[ 244  353 -257  -23 -330 -474  -49  475 -182  -78  -24    5 -208 -464
  301  272  177   -1   -3  348 -208 -663 -336  -33  -94   89 -355  -71
  464 -204  299   78  289  720] : gamem
[ -61  120  -37  -78 -309 -582 -153  462 -175  -47 -265 -233 -228 -409
  137  618  198  317  196  191  -86 -338 -486 -229 -312   25 -388 -262
  320  -37  152 -114 -137  477] : Sene
[ 175  106  282  163  163   -8 -422  129   38 -261  544    9 -228 -515
   44  124   72  163  329  -45  -86 -250  251   48 -113 -161 -147 -139
  208  -89  158 -166  254 -225] : mutep
[ 219  169 -247 -232 -299 -391   -2  198 -199   26 -350 -289 -181 -128
  153  335  123   10 -120  318  201 -292 -387 -374  -32  273 -491  -22
  265  269  366  155  185  548] : nub
[ 126  347 -428  -55 -864 -458 -369  146 -281  191 -391  -10   76 -619
  273  349 -102  172  430  296  356 -376 -195 -261   46  239 -382  -70
  383  -63  418  171   61  346] : femi
[-103  -76  -11  -20 -457 -566 -224  465   96 -176  247 -347 -114 -161
  -45  367   14  190  192  262 -110 -489 -455 -229 -354   28 -369 -567
  224 -380 -168 -293 -386  366] : femi
[  -4  222 -281 -243 -307 -651 -268  458 -271  -65 -177 -176 -189 -574
  287  747   19  139   26   84   27 -619 -340 -185 -285  107 -472 -240
  240   29  178  -20  -79  618] : nub
[   9   94 -117    3 -597 -323  -91  268 -106  332 -327 -145 -221 -644
  185  461   -6  277  210  253  150  -80 -429 -253  -77  164 -496 -202
  274  505  208   59   78  431] : femi
[ 114   57  464  165   46  145 -347  -88  113 -216  238  -26 -310 -474
   40  375  168  106  429 -222    3  -61  239  -49  -93   31 -136  -64
  185  -65  215  -51  317 -390] : pudal
[  60  351   80  -17 -599 -203 -371  101 -230  -66 -162 -227 -233 -354
  247  116  125  198  215  448  270 -197 -406 -314   83  190 -657    2
  211 -314  159   52  306  405] : Sene
[ 148  183  336   47  -99  177 -358  -58   41 -212  287   37 -311 -415
   76  194  154  -16  430  -93  -63 -133  225  -53  -30   14 -106    8
  234 -287  271   18  474 -347] : nub
[ 219 -102  416   87  173  319 -235 -112  145 -210  481 -145 -243  -94
  -66   15    2  -11  227   48   72   60  166 -113   30  -28 -226  -57
  132 -146  180 -123  392 -348] : gamem
[ 221   59  321   84  -65  213 -273   97  148 -133  510   43  -63 -219
  -90   69   84   20  366  -89 -254 -232  226   93   75  -30  -32 -201
  101 -127   65   37  109 -287] : vivel
[ 232  -21  495  167  113  158 -327  -58  167 -267  505 -130 -245 -215
  -30  193  108   -2  254 -144  -65 -120  237  -35  -77   79 -164 -121
  210  -49   96  -27  237 -268] : gamem
[ 170  -10  359  165 -122  165 -397   72  149 -162  526    7 -228 -434
  -66   74   32   42  316    5  -65 -109  303   -9   77   13 -134 -165
  225   17  193  -68  333 -313] : femi
[ 187  -48  242  159   96  205 -267  -24  165 -184  378    6 -260 -451
  -66  336   59   14  242  -58  -78  -82  161  -81   31    8  -62  -94
  230   89  350 -126  384 -243] : gamem
[ 467   75  349   93 -104  105 -427   99  -93  -19  402 -102  -82 -221
  -26  117  116   93  475 -247  -40 -136  243   36   10   13 -228 -229
  147  149   50   82  122 -404] : Duse
[  90  121 -349  215 -290 -518 -353  509   54 -108  588  -38 -106 -573
  289  278 -349  225   67  497  -96 -622 -197 -230 -253   20 -362 -289
  484 -300  161   45  -38  588] : Sene
[  87  201 -319    8 -812 -297 -287  373 -133  156 -118   33  -78 -628
  403  414 -208  299  234  314   70 -323 -295 -237   40  181 -362 -308
  267 -326  199  -24   95  249] : vivel
[ 295    2  408   76  -12  234 -236   43  122 -238  296 -144 -142  -25
 -227   93  166  -46  389 -211 -229  -31   83   43  -87   23   19 -165
   82  -92  237    6  265 -426] : nub
[ 228  221  331   68  -37  202 -296 -131   97 -164  367  -20 -238 -212
  136  270  236   57  211 -204 -121 -117  231   24   70   77  -31  -95
  178 -191   68  131  292 -341] : vivel
[ 189  487 -377   17 -894 -498 -280  268 -370  231 -521   19   89 -530
  422  464  161  349  516   20   56 -342 -203 -212  -17  132 -193 -141
  225 -162  187  158   73  304] : Gizaz
[  60  208 -131 -137 -462 -548 -308  395 -354  271 -433 -156   73 -445
  230  638  184  454  268   25  125 -343 -392 -264  -87  163 -368 -248
  185   61  -35   21 -339  232] : Duse
[ -73  234 -265  -77 -322 -709 -133  338 -120    6 -136   -4  -47 -601
  310  833  114  305  185   74 -143 -647 -212  -61 -343   37 -136 -229
  392  -67  136   98 -327  509] : pudal
[  30  414 -381  -20 -338 -541 -256  288 -212 -289   21  -84   23 -390
  300  388   52   -5  135  354   -6 -756 -115 -339 -199  146 -272   44
  405 -602  208   49  216  568] : gamem
[ 176   58  339  240  -86  227 -411 -125   59  -79  298   69 -194 -456
   21  184   81  235  503 -126   21   76  237   44   33 -109   10 -111
  128  -83  252  -51  277 -526] : femi
[ 150   66  385   48  172  189 -203   12  112 -233  415  -41 -233 -152
  -59  116  200   28  232  -25 -136  -80  114   -9  -41 -106  -76 -120
  161 -219   99  -95  160 -322] : Gizaz
[ 254  -59  391  196 -156  171 -432  -10   97  -84  485  -82 -199 -343
   22  154    6  104  421 -128  -38   16  255   -2  -28   20  -95 -232
  221  -63   83  -17  184 -423] : vivel
[ 224   10  340  116  -10  346 -353 -121  229 -191  362  -13 -238 -238
   -1  216   41   28  287 -100   42   94  275  -86  166   94 -114 -126
  215 -182  365  -84  396 -493] : mutep
[ 209  368  -10  -39 -425 -384 -171    4 -378   78 -519 -341   80  -83
  260  435  225   92  348   16  242 -206 -316 -268 -315  192 -323  118
  115  -37  151  436  103  335] : Duse
[ -94  230   96 -103 -748 -498 -139  211 -172   35 -356 -250 -151 -331
  351  555  312   41  350  120  166 -488 -266 -205 -336  248 -392 -107
  267 -413  -69  185   12  313] : Sene
[-186  279  170  -79 -243 -329   91  -36  179 -424 -271 -153 -266   18
  207  368  269  -87   98  186  -81 -498 -303 -256 -319  332 -110  166
  304 -831  203  125  140  389] : femi
[ 224 -143  256  170   53  215 -243  -48  211 -116  467  -15 -305 -326
  -40  222   43   27  251  -26 -104   -8  194  -42   94   12  -56 -141
  277   79  286  -47  307 -238] : vivel
[  44  241 -102   37 -447 -469 -266  -53 -208 -370 -247 -328  -15  -96
   78  216  -92  221  473  142  103 -258 -348 -277 -446  107 -168   31
  119 -504  299   50  148  192] : pudal
[ 264 -107  319  104   94  145 -283  138   10 -162  438 -160 -186 -194
 -102   80   12   29  423  -39 -103 -133  105  -48 -122   18 -211 -116
  161 -143  164    9  170 -377] : pudal
[  -1  467 -372 -105 -621 -356 -316  277 -329   69 -232   54 -241 -674
  531  656  191  143  257  162  -76 -534 -228 -201   44  194 -291   62
  334 -491  260  233  220  486] : Sene
[  56  334 -260   29 -583 -406 -174  360 -236  159 -274  -38 -123 -712
  295  471  103  285  238  355  126 -436 -224 -295  -29  184 -507  -80
  401  189  182   22   56  491] : Gizaz
[  10  321 -279    5 -697 -536 -342  297 -207  114 -196   -7  -90 -789
  398  664  144  254  239  271   84 -623 -125 -201 -156  168 -166  -49
  296 -114  267  206 -192  491] : femi
[ -15  176 -387  -21 -355 -493 -269  663 -115   72   69  -55  -50 -623
  109  399 -123  363  147  270 -101 -533 -400 -141  -97    6 -418 -378
  301  -73   91 -160 -173  379] : Duse
[ 145  130 -146  144 -857 -278 -258  350 -161  121 -264 -230   15 -365
  178  132  114  169  388  302  251 -339 -190 -325  -64  205 -370 -215
   44 -183   53   38  -77  159] : vivel
[ 105  223 -306  162 -545 -382  -68  432 -156  267 -122  -54 -100 -476
  418  422  235  285  -49  265  -37 -397 -316  -92   21  146 -256 -218
  222  -48   10  258   91  344] : Gizaz
[ 156   79  231   51   70  211 -219    8  154 -141  440  120 -261 -425
   18  234   99   11  182  -29 -196 -128  201   78   77  -76    1  -84
  242  -22  288  -15  413 -213] : nub
[ 285  -97  187  276  141   96 -449   31  153 -234  723 -106 -241 -362
  -61  190  -33  103  207  -11    0  -84  286  -60  -53  -99  -88 -222
  215   24  274  -54  323 -380] : pudal
[  31  267 -410 -279 -388 -225  111  298   85 -153 -147  -84   46  -67
  -20  398  -94  -40    7  362 -235 -427 -517 -236   22  207 -166 -142
  358 -390  403  -80   82  566] : Gizaz
[  65  563 -486   12 -629 -638 -240  161 -220   40 -380   72 -121 -641
  637  672  183  254  190  168  129 -507 -171 -272 -154  112 -114  -38
  482 -472  323  179  242  465] : vivel
[ -49  120  -41  -84 -496 -570   65  349 -100  -57 -299 -238 -103 -291
  207  483  158   32  182  224  -40 -456 -376 -191 -446   85 -210  -90
  248 -147  132   56  179  591] : Sene
[  75   76 -141   -8 -121 -473 -259  465 -289 -133  -60 -169 -347 -591
  281  510 -110  291  -29  287   62 -424 -278  -60 -197  118 -555  -46
  352   46  408   22  277  438] : Gizaz
[ -36  227 -114  -79 -315 -506 -212  380 -167 -150  167 -185 -315 -482
  253  456   75  177   51  455 -131 -530 -337 -152 -244  -30 -473  -99
  418 -224  122  -28   39  752] : Duse
[ 184  100  327  120  -31  494 -184 -307  241 -310  317   23 -255 -170
  -75  102    5  -65  279  -46  -52   83  229  -25  171   60  -55   50
  100 -135  388  -61  514 -310] : gamem
[ 217   47 -514  113 -589 -593 -387  582 -179   91  301 -141   98 -321
  170  246  -82  237  311  242 -143 -506 -365 -206 -122  -31 -184 -534
  307 -444    6  -31 -185  262] : Sene
[ 196  295 -406 -115 -425 -182  212   52 -106   65 -518  114   87 -145
  175  323   64  113   54  107 -179 -249 -440  -38  179  220   68   15
  147  -33  468  216  282  336] : Gizaz
[ -92  431 -225 -163 -502 -494 -116  206 -155  112 -375  -63 -215 -638
  468  686   60  157  229  186  146 -406 -301 -420 -310  212 -396   -4
  407  -95  195  193   15  498] : Sene
[ 152   97 -353   90 -532 -505 -373  621 -285   66  299 -180  -60 -573
  201   75  -36   98   33  538   -5 -600 -253 -242  -53  103 -428 -202
  282 -119   68  102  175  482] : femi
[ 145  206 -262   20 -687 -710 -221  431 -233   15 -160 -258  118 -289
  152  291  250   85  316  408   54 -570 -350 -322 -253   83 -234 -205
  464 -381   65   -7  -59  555] : Duse
[ 366 -160  368  320  -75  308 -294  -12  280 -127  495  -64 -138 -193
 -198   90   69    3  290  -55  -62   15  195   12  102   35   22 -203
  131  106  328   34  360 -436] : Duse
[ 307   37  230  196  -56  358 -110  -20  248 -112  335  108 -150 -242
  -78  147  154   -4  183  -99 -199  -74  175  100  243   67   72 -146
  142   66  283  -14  355 -315] : Gizaz
[ 163  106  306    0  196  -11 -150   79  103 -172  288   14 -198 -336
  -25  377  324  -85  204 -151 -221 -296  135  -43 -114   -2   31  -66
  312    8  161   44  177 -146] : Duse
[ 122  402 -475  -48 -487 -631    4  482 -335  174 -294  -68   67 -513
  288  453  354   57  102  288  -74 -742 -368 -316 -204  127 -246 -138
  293   70  -27  195  -66  587] : vivel
[ 235    4  365  126   49  189 -268  -65  113 -182  358  -32 -283 -295
   19  183   57  -14  249 -112   -9  -17  184   -1  -28   23 -111 -101
  204  -23  243  -33  402 -321] : femi
[ 240  -23  -89 -105 -336 -439 -183  290  -77  -52   13 -282  -12 -155
    1  369 -114  -30  127  240   74 -416 -310 -210 -209  147 -397 -161
  263   79  325   22   72  607] : gamem
[  95  261   14 -127 -442 -406  -43  215 -138 -135 -380 -369  -50  -16
  172  233  222  -58   25  215  243 -341 -268 -238 -175  230 -457  -20
  130 -207  170  149  330  462] : pudal
[ 226  186  521   61   43  224 -455    3   37 -246  376   17 -286 -443
   45  193  116   44  309 -276 -164 -135  220   85   53   96 -170  -47
  122  -86  189   49  373 -325] : gamem
[  37   53 -343  122 -349 -186  -94  199   28  300 -232  -17  -70 -711
  314  620 -218  176  158  167  231 -175 -179 -339 -121  273 -263  -73
  335  282  374  207  105  216] : nub
[ -64  455  155 -180 -492 -312  -11  210 -257  -17 -708 -243  -41 -144
  142  497  350  270  330  -58  -41 -219 -416 -195 -312  200 -373 -102
   11  -21  -39  123 -203  213] : nub
[ 119   76   97   43 -242 -174 -232  236  -71 -394  -46 -354  -59  131
   -1  130  -19  248  237  323   45 -191 -517 -257 -148   89 -395 -209
  110 -899  204 -271  254   30] : pudal
[ 337   42   97  135   44  181 -322  -53  -38  -63  331  150 -179 -430
   84  242   82   64  364 -216 -142  -66  332   80  193    7   -1  -65
  238  115  373   64  416 -392] : mutep
[ 316   14  373   20  130  191 -479  102   35 -364  536 -146 -153 -128
 -181   98    8   -4  321 -154 -160 -124  184  -38   -3    6 -122 -195
  128 -211  222 -117  259 -413] : vivel
[ 267  -61  353  156 -180  300 -219 -105   37   41  245   28 -120 -134
   60   67  188  113  453 -132    0  103  187   29  186  -56  -36 -180
   41 -204   42  -37  262 -539] : Gizaz
[ 230  -58  313   27  322  103 -276  143  122 -241  545  -49 -226 -262
 -130  212   57    7  115  -39 -144 -143  158  -43   27  -55 -179 -191
  295   90  205 -146  250 -218] : Duse
